Below is a small trained network, with its code and all its weights. Each question gives an input and a class and asks what happens when units are switched off, that is, made to give their printed mean instead of their output.

import numpy as np


def w(rows, s, z=0):
    codes = np.array(rows[::2]) - 128.0
    scale = np.full(codes.shape[1], s)
    scale[-1] = z or s
    return codes * scale


def f(y):
    return y / 2 * (1 + np.tanh(0.7978845608 * (y + 0.044715 * y**3)))


def log_softmax(a):
    a = a - a.max(-1, keepdims=True)
    return a - np.log(np.exp(a).sum(-1, keepdims=True))


def net(x, mask):
    res = np.array(x, float).reshape(1, 6) / 4 @ E
    y = f(res @ A[0][:, :-1].T + A[0][:, -1])
    res = res + np.where(mask, y, B[0][:, -1]) @ B[0][:, :-1]
    return log_softmax(res[-1] @ U[:, :-1].T + U[:, -1])


A, B = {}, {}
E = w([
[76,146,85,197],'x0',
[91,127,215,169],'x1',
[163,96,65,165],'x2',
[22,192,74,70],'x3',
[255,174,151,61],'x4',
[158,249,168,151],'x5',
],0.012)
A[0] = w([
[87,181,155,139,103],'N1',
[109,154,137,112,111],'N2',
[111,171,149,86,142],'N3',
[156,167,171,169,174],'N4',
[103,118,167,249,244],'N5',
[165,180,151,99,254],'N6',
[66,154,132,91,166],'N7',
[196,219,135,145,150],'N8',
[97,167,85,205,157],'N9',
[103,124,183,184,49],'N10',
[58,174,157,134,246],'N11',
[164,30,150,166,169],'N12',
[136,66,88,34,246],'N13',
[82,139,68,117,211],'N14',
[101,110,51,112,183],'N15',
[65,86,80,188,173],'N16',
[93,135,62,170,191],'N17',
[170,79,201,87,244],'N18',
[64,181,189,44,152],'N19',
[97,88,65,186,221],'N20',
],0.014,0.0049)
B[0] = w([
[110,146,149,100,174],'N1',
[89,137,113,103,147],'N2',
[120,122,69,73,179],'N3',
[84,204,173,97,196],'N4',
[61,133,254,152,249],'N5',
[153,174,110,59,224],'N6',
[79,83,70,103,193],'N7',
[161,181,115,74,233],'N8',
[83,152,107,207,205],'N9',
[144,125,156,130,173],'N10',
[62,121,100,128,215],'N11',
[134,113,192,122,224],'N12',
[212,49,95,121,234],'N13',
[123,94,60,160,205],'N14',
[164,124,45,188,206],'N15',
[121,141,115,197,239],'N16',
[116,131,78,205,208],'N17',
[157,100,220,51,227],'N18',
[80,115,91,61,226],'N19',
[135,100,134,213,232],'N20',
],0.0099,0.015)
U = w([
[181,57,22,139,71],'0',
[58,102,43,41,144],'1',
[166,250,103,62,254],'2',
[222,64,91,62,123],'3',
[121,68,164,107,139],'4',
[84,157,90,181,35],'5',
],0.012,0.0014)

Each question gives the input, the list of numbers given to net, and the class t.
The units are the neurons (one row each of A and B). Each row of codes is followed by its name. A weight is (code - 128) times the scale printed after its matrix; where a second scale follows, it is the last column's (A, B and U).
mask holds one flag per neuron, in row order. A switched-off neuron (its flag False) gives its mean, the last column of its row in B, instead of its output. The means were averaged over made-up inputs and are rounded, as every weight is.
A unit's drop is (log p(t) with every unit on - log p(t) with that unit switched off) / (log p(t) with every unit on - log p(t) with every unit switched off).
The circuit of an input: a set's keep is (log p(t) with only the set's units on - log p(t) with every unit switched off) / (log p(t) with every unit on - log p(t) with every unit switched off). Starting from the 12 units with the biggest drops (on a tie, the unit counted first), units are removed one at a time, each time the one whose removal leaves the highest keep (on an exact tie, the one counted first), for as long as the keep stays at least 0.8.
units of the circuit, in order: the units of the circuit, biggest drop first
top k neurons: the k neurons with the biggest drops, biggest first
drop of u: that unit's drop, to one decimal
input [7,-2,4,-5,2,4], class 2: units of the circuit, in order => N8
input [-7,-3,6,-7,-3,-1], class 3: top 2 neurons => N5, N13
input [3,-3,7,-8,0,3], class 4: units of the circuit, in order => N12, N5
input [1,-5,4,-1,7,2], class 2: top 2 neurons => N8, N6
input [-5,-7,1,-4,-6,4], class 3: units of the circuit, in order => N9, N11
input [-1,4,-6,4,-7,-5], class 5: top 4 neurons => N16, N20, N18, N6
input [-8,6,8,-6,-4,8], class 2: top 2 neurons => N4, N8
input [0,6,-7,0,-3,8], class 1: top 2 neurons => N19, N11
input [5,5,-6,2,7,-2], class 1: top 3 neurons => N19, N11, N3
input [2,0,1,8,6,-5], class 0: drop of N13 => 0.2
input [-3,-3,-2,-6,-6,-7], class 4: drop of N12 => 1.1
input [7,-3,7,-8,0,-4], class 5: drop of N5 => 0.2
